Below is a small trained network, with its code and all its weights. Each question gives an input and a class and asks what happens when units are switched off, that is, made to give their printed mean instead of their output.

import numpy as np


def w(rows, s, z=0):
    codes = np.array(rows[::2]) - 128.0
    scale = np.full(codes.shape[1], s)
    scale[-1] = z or s
    return codes * scale


def f(y):
    return y / 2 * (1 + np.tanh(0.7978845608 * (y + 0.044715 * y**3)))


def log_softmax(a):
    a = a - a.max(-1, keepdims=True)
    return a - np.log(np.exp(a).sum(-1, keepdims=True))


def net(x, mask):
    res = np.array(x, float).reshape(1, 5) / 4 @ E
    y = f(res @ A[0][:, :-1].T + A[0][:, -1])
    res = res + np.where(mask, y, B[0][:, -1]) @ B[0][:, :-1]
    return log_softmax(res[-1] @ U[:, :-1].T + U[:, -1])


A, B = {}, {}
E = w([
[186,151,138,126,157,87,212,80,137],'x0',
[78,152,183,128,162,160,113,61,215],'x1',
[126,2,154,170,176,71,114,114,97],'x2',
[127,147,36,156,198,192,124,130,163],'x3',
[164,164,189,233,195,142,149,171,132],'x4',
],0.01)
A[0] = w([
[100,167,160,188,183,196,103,127,195,253],'n0',
[94,27,95,70,155,77,133,51,121,189],'n1',
[81,185,60,99,127,254,79,134,203,148],'n2',
[238,174,127,151,116,120,208,190,75,212],'n3',
[98,129,141,49,43,108,90,125,105,150],'n4',
[129,53,111,150,120,100,99,175,49,230],'n5',
[86,106,134,52,13,125,62,144,87,189],'n6',
[167,90,99,128,106,90,130,216,17,176],'n7',
[63,82,133,54,29,72,79,102,95,211],'n8',
[139,93,196,205,163,85,164,119,133,211],'n9',
[166,252,146,60,57,150,187,87,179,224],'n10',
[168,175,134,79,86,123,186,71,143,189],'n11',
],0.008,0.0048)
B[0] = w([
[79,125,150,181,234,172,78,97,213,225],'n0',
[193,34,96,61,88,105,129,45,159,215],'n1',
[54,184,27,113,157,213,102,98,205,229],'n2',
[160,190,97,188,154,105,165,135,86,235],'n3',
[69,133,181,42,42,128,132,197,131,203],'n4',
[206,72,131,172,83,164,75,136,79,219],'n5',
[74,111,179,84,13,151,80,237,126,229],'n6',
[184,131,94,189,66,174,130,148,45,228],'n7',
[112,68,151,60,31,133,103,162,139,242],'n8',
[174,90,203,175,190,104,112,64,130,205],'n9',
[75,254,140,96,151,86,197,166,129,253],'n10',
[131,188,132,76,152,76,191,150,127,200],'n11',
],0.0084,0.011)
U = w([
[59,162,35,124,164,221,88,109,209,190],'0',
[184,57,117,86,120,68,141,21,146,233],'1',
[128,60,136,105,76,152,36,167,113,31],'2',
[143,184,105,126,179,49,217,127,125,59],'3',
[113,166,176,147,95,83,145,164,91,8],'4',
[118,112,255,199,198,125,84,94,176,108],'5',
[188,135,82,217,116,160,131,148,42,211],'6',
[68,154,158,62,81,114,153,175,136,144],'7',
],0.0092,0.0016)

Each question gives the input, the list of numbers given to net, and the class t.
The units are the neurons (one row each of A and B). Each row of codes is followed by its name. A weight is (code - 128) times the scale printed after its matrix; where a second scale follows, it is the last column's (A, B and U).
mask holds one flag per neuron, in row order. A switched-off neuron (its flag False) gives its mean, the last column of its row in B, instead of its output. The means were averaged over made-up inputs and are rounded, as every weight is.
A unit's drop is (log p(t) with every unit on - log p(t) with that unit switched off) / (log p(t) with every unit on - log p(t) with every unit switched off).
The circuit of an input: a set's keep is (log p(t) with only the set's units on - log p(t) with every unit switched off) / (log p(t) with every unit on - log p(t) with every unit switched off). Starting from all 12 units, units are removed one at a time, each time the one whose removal leaves the highest keep (on an exact tie, the one counted first), for as long as the keep stays at least 0.8.
circuit, biggest first: the units of the circuit, biggest drop first
unit that matters most: the unit with the biggest drop
k most important neurons: the k neurons with the biggest drops, biggest first
drop when u is switched off: that unit's drop, to one decimal
input [-3,-8,0,-3,1], class 6: circuit, biggest first -> n7
input [8,4,-4,4,-3], class 3: 4 most important neurons -> n10; n11; n6; n8
input [-5,-1,-4,-7,8], class 5: 2 most important neurons -> n0; n9
input [0,4,-5,-8,6], class 5: 2 most important neurons -> n0; n9
input [8,0,3,0,4], class 5: 2 most important neurons -> n9; n10
input [3,-1,5,-5,-2], class 1: 3 most important neurons -> n1; n9; n2
input [7,2,-4,3,-4], class 3: 2 most important neurons -> n10; n11
input [6,-5,-1,6,-2], class 3: 2 most important neurons -> n5; n6
input [-7,2,-8,-4,4], class 0: 2 most important neurons -> n2; n0
input [1,5,-3,-5,3], class 5: 2 most important neurons -> n0; n3
input [4,-1,-1,-6,7], class 5: drop when n9 is switched off -> 2.7
input [6,-7,-7,0,-4], class 3: drop when n3 is switched off -> 0.8
input [-2,4,5,7,6], class 5: drop when n9 is switched off -> 0.2
input [1,-4,4,-3,3], class 6: drop when n2 is switched off -> 0.0
input [-1,-4,8,3,2], class 6: unit that matters most -> n7
